Below are the code and all the weights of a small trained network. Each question names an input and a class and asks about switching units off, where a switched-off unit gives its printed mean instead of its output.

import numpy as np


def w(rows, s, z=0):
    codes = np.array(rows[::2]) - 128.0
    scale = np.full(codes.shape[1], s)
    scale[-1] = z or s
    return codes * scale


def f(y):
    return np.maximum(y, 0)


def log_softmax(a):
    a = a - a.max(-1, keepdims=True)
    return a - np.log(np.exp(a).sum(-1, keepdims=True))


def net(x, mask):
    res = np.array(x, float).reshape(1, 3) / 4 @ E
    y = f(res @ A[0][:, :-1].T + A[0][:, -1])
    res = res + np.where(mask, y, B[0][:, -1]) @ B[0][:, :-1]
    return log_softmax(res[-1] @ U[:, :-1].T + U[:, -1])


A, B = {}, {}
E = w([
[95,108,115,86,165,40,75],'x0',
[97,214,211,188,179,114,111],'x1',
[249,164,149,124,132,73,109],'x2',
],0.012)
A[0] = w([
[62,120,112,75,166,74,87,108],'N0',
[147,66,68,49,52,150,145,27],'N1',
[79,106,111,101,156,75,84,16],'N2',
[61,174,202,184,179,155,98,42],'N3',
[59,100,130,148,113,180,134,48],'N4',
[164,172,109,179,107,218,164,1],'N5',
[120,89,68,101,76,141,138,81],'N6',
[2,140,106,93,120,146,122,53],'N7',
[124,128,143,167,85,224,184,65],'N8',
],0.011,0.0064)
B[0] = w([
[116,2,11,235,73,109,211,236],'N0',
[56,219,124,119,215,133,92,254],'N1',
[123,103,28,189,128,79,126,190],'N2',
[64,204,103,77,186,177,132,251],'N3',
[228,149,156,61,87,71,28,207],'N4',
[129,150,26,183,98,90,144,202],'N5',
[95,193,107,77,164,177,137,217],'N6',
[210,190,203,63,50,63,18,241],'N7',
[138,75,52,216,112,57,224,234],'N8',
],0.0084,0.0087)
U = w([
[96,80,59,211,84,112,185,82],'0',
[16,195,119,48,255,193,120,86],'1',
[251,157,172,33,60,84,65,132],'2',
[71,44,202,77,100,209,167,250],'3',
],0.0093,0.017)

Each question gives the input, the list of numbers given to net, and the class t.
The units are the neurons (one row each of A and B). Each row of codes is followed by its name. A weight is (code - 128) times the scale printed after its matrix; where a second scale follows, it is the last column's (A, B and U).
mask holds one flag per neuron, in row order. A switched-off neuron (its flag False) gives its mean, the last column of its row in B, instead of its output. The means were averaged over made-up inputs and are rounded, as every weight is.
A unit's drop is (log p(t) with every unit on - log p(t) with that unit switched off) / (log p(t) with every unit on - log p(t) with every unit switched off).
The circuit of an input: a set's keep is (log p(t) with only the set's units on - log p(t) with every unit switched off) / (log p(t) with every unit on - log p(t) with every unit switched off). Starting from all 9 units, units are removed one at a time, each time the one whose removal leaves the highest keep (on an exact tie, the one counted first), for as long as the keep stays at least 0.8.
units of the circuit, in order: the units of the circuit, biggest drop first
unit that matters most: the unit with the biggest drop
k most important neurons: the k neurons with the biggest drops, biggest first
drop when u is switched off: that unit's drop, to one decimal
input [0,3,-3], class 3: units of the circuit, in order => [N1, N5]
input [-3,-4,0], class 1: units of the circuit, in order => [N0, N1]
input [-2,3,2], class 3: unit that matters most => N1
input [8,7,-8], class 0: 3 most important neurons => [N0, N2, N1]
input [1,2,-2], class 3: 2 most important neurons => [N1, N6]
input [0,2,3], class 3: 3 most important neurons => [N7, N4, N1]
input [-7,6,-4], class 0: 2 most important neurons => [N8, N5]
input [5,-6,3], class 1: 3 most important neurons => [N1, N8, N6]
input [-1,-4,4], class 1: 2 most important neurons => [N7, N4]
input [-7,5,7], class 0: 2 most important neurons => [N7, N5]
input [2,1,0], class 3: 3 most important neurons => [N8, N7, N5]
input [0,6,-7], class 2: 3 most important neurons => [N7, N4, N1]
input [6,-2,-5], class 0: 2 most important neurons => [N0, N2]
input [-8,4,-7], class 0: 2 most important neurons => [N8, N5]
input [8,2,-3], class 0: unit that matters most => N0
input [7,-2,-5], class 0: 2 most important neurons => [N0, N2]
input [-2,1,1], class 3: drop when N6 is switched off => 0.0
input [1,0,-6], class 2: drop when N7 is switched off => 0.2
input [2,2,3], class 3: drop when N7 is switched off => 0.9
input [-4,1,4], class 0: units of the circuit, in order => [N7]
